Below are the code and all the weights of a small trained network. Each question names an input and a class and asks about switching units off, where a switched-off unit gives its printed mean instead of its output.

import numpy as np


def w(rows, s, z=0):
    codes = np.array(rows[::2]) - 128.0
    scale = np.full(codes.shape[1], s)
    scale[-1] = z or s
    return codes * scale


def norm(h):
    return h / np.sqrt((h * h).mean(-1, keepdims=True) + 1e-5)


def f(y):
    return np.maximum(y, 0)


def log_softmax(a):
    a = a - a.max(-1, keepdims=True)
    return a - np.log(np.exp(a).sum(-1, keepdims=True))


def net(x, mask):
    res = np.array(x, float).reshape(1, 2) / 4 @ E
    u = 0
    for l in range(2):
        y = f(norm(res) @ A[l][:, :-1].T + A[l][:, -1])
        res = res + np.where(mask[u : u + 5], y, B[l][:, -1]) @ B[l][:, :-1]
        u += 5
    return log_softmax(norm(res)[-1] @ U[:, :-1].T + U[:, -1])


A, B = {}, {}
E = w([
[116,142,74,116,124,124,2],'x0',
[81,196,208,118,135,42,161],'x1',
],0.0094)
A[0] = w([
[159,77,172,236,126,157,125,137],'L0N0',
[124,142,67,26,172,144,105,141],'L0N1',
[188,72,89,46,81,253,31,182],'L0N2',
[130,143,218,100,98,70,120,254],'L0N3',
[142,29,162,165,195,81,210,164],'L0N4',
],0.0055,0.0025)
B[0] = w([
[75,132,221,156,193,89,173,164],'L0N0',
[134,6,98,71,48,88,193,165],'L0N1',
[61,211,161,123,157,98,202,254],'L0N2',
[254,56,93,227,154,169,15,207],'L0N3',
[76,186,19,118,64,93,77,206],'L0N4',
],0.0054,0.0073)
A[1] = w([
[151,45,96,117,182,255,163,71],'L1N0',
[181,144,206,150,98,125,189,202],'L1N1',
[120,121,178,165,185,87,128,5],'L1N2',
[171,51,175,131,42,148,195,110],'L1N3',
[183,34,104,186,69,105,83,109],'L1N4',
],0.0094,0.0021)
B[1] = w([
[206,185,223,206,163,95,109,242],'L1N0',
[142,87,103,108,123,177,39,253],'L1N1',
[159,168,126,179,171,177,182,188],'L1N2',
[18,102,41,2,59,74,28,209],'L1N3',
[72,130,120,82,110,143,219,198],'L1N4',
],0.0082,0.0055)
U = w([
[91,94,65,39,30,103,2,221],'0',
[209,177,194,246,174,128,91,214],'1',
[33,153,51,90,94,145,255,56],'2',
[194,39,155,69,138,125,143,2],'3',
],0.0099,0.004)

Each question gives the input, the list of numbers given to net, and the class t.
The units are the neurons (one row each of A and B). Each row of codes is followed by its name. A weight is (code - 128) times the scale printed after its matrix; where a second scale follows, it is the last column's (A, B and U).
mask holds one flag per neuron, layer by layer. A switched-off neuron (its flag False) gives its mean, the last column of its row in B, instead of its output. The means were averaged over made-up inputs and are rounded, as every weight is.
A unit's drop is (log p(t) with every unit on - log p(t) with that unit switched off) / (log p(t) with every unit on - log p(t) with every unit switched off).
The circuit of an input: a set's keep is (log p(t) with only the set's units on - log p(t) with every unit switched off) / (log p(t) with every unit on - log p(t) with every unit switched off). Starting from all 10 units, units are removed one at a time, each time the one whose removal leaves the highest keep (on an exact tie, the one counted first), for as long as the keep stays at least 0.8.
circuit, biggest first: the units of the circuit, biggest drop first
most important unit: the unit with the biggest drop
k most important neurons: the k neurons with the biggest drops, biggest first
top k neurons in layer l: the k neurons of layer l with the biggest drops, biggest first
drop when u is switched off: that unit's drop, to one decimal
input [-4,2], class 0: most important unit -> L0N2
input [3,4], class 1: 3 most important neurons -> (L1N3 L0N4 L0N1)
input [2,3], class 2: 3 most important neurons -> (L1N4 L0N2 L0N3)
input [-5,5], class 0: circuit, biggest first -> (L0N2 L1N1 L1N3)
input [3,3], class 2: top 4 neurons in layer 1 -> (L1N4 L1N1 L1N0 L1N3)
input [3,-3], class 2: 3 most important neurons -> (L0N3 L1N1 L1N3)
input [-6,5], class 0: top 3 neurons in layer 1 -> (L1N1 L1N3 L1N0)
input [7,-8], class 1: circuit, biggest first -> (L1N0 L1N3)
input [-1,0], class 2: 4 most important neurons -> (L1N4 L1N1 L1N3 L0N2)
input [3,1], class 2: 3 most important neurons -> (L0N1 L1N4 L1N1)
input [-1,-3], class 2: 3 most important neurons -> (L0N2 L0N3 L1N0)
input [2,-3], class 2: 2 most important neurons -> (L0N3 L0N2)
input [-7,-7], class 0: 3 most important neurons -> (L1N3 L0N3 L1N2)
input [2,-6], class 1: most important unit -> L1N0
input [7,8], class 1: 3 most important neurons -> (L1N3 L0N4 L1N1)
input [-4,4], class 0: top 2 neurons in layer 1 -> (L1N1 L1N0)
input [-6,-7], class 1: 2 most important neurons -> (L1N0 L0N1)
input [1,2], class 2: top 2 neurons in layer 1 -> (L1N4 L1N0)
input [3,0], class 2: 2 most important neurons -> (L1N1 L0N2)
input [-2,-5], class 1: most important neuron -> (L1N0)
input [2,6], class 1: drop when L1N3 is switched off -> 0.1
input [-8,6], class 0: drop when L0N0 is switched off -> 0.0
input [-3,-7], class 1: drop when L1N0 is switched off -> 3.9
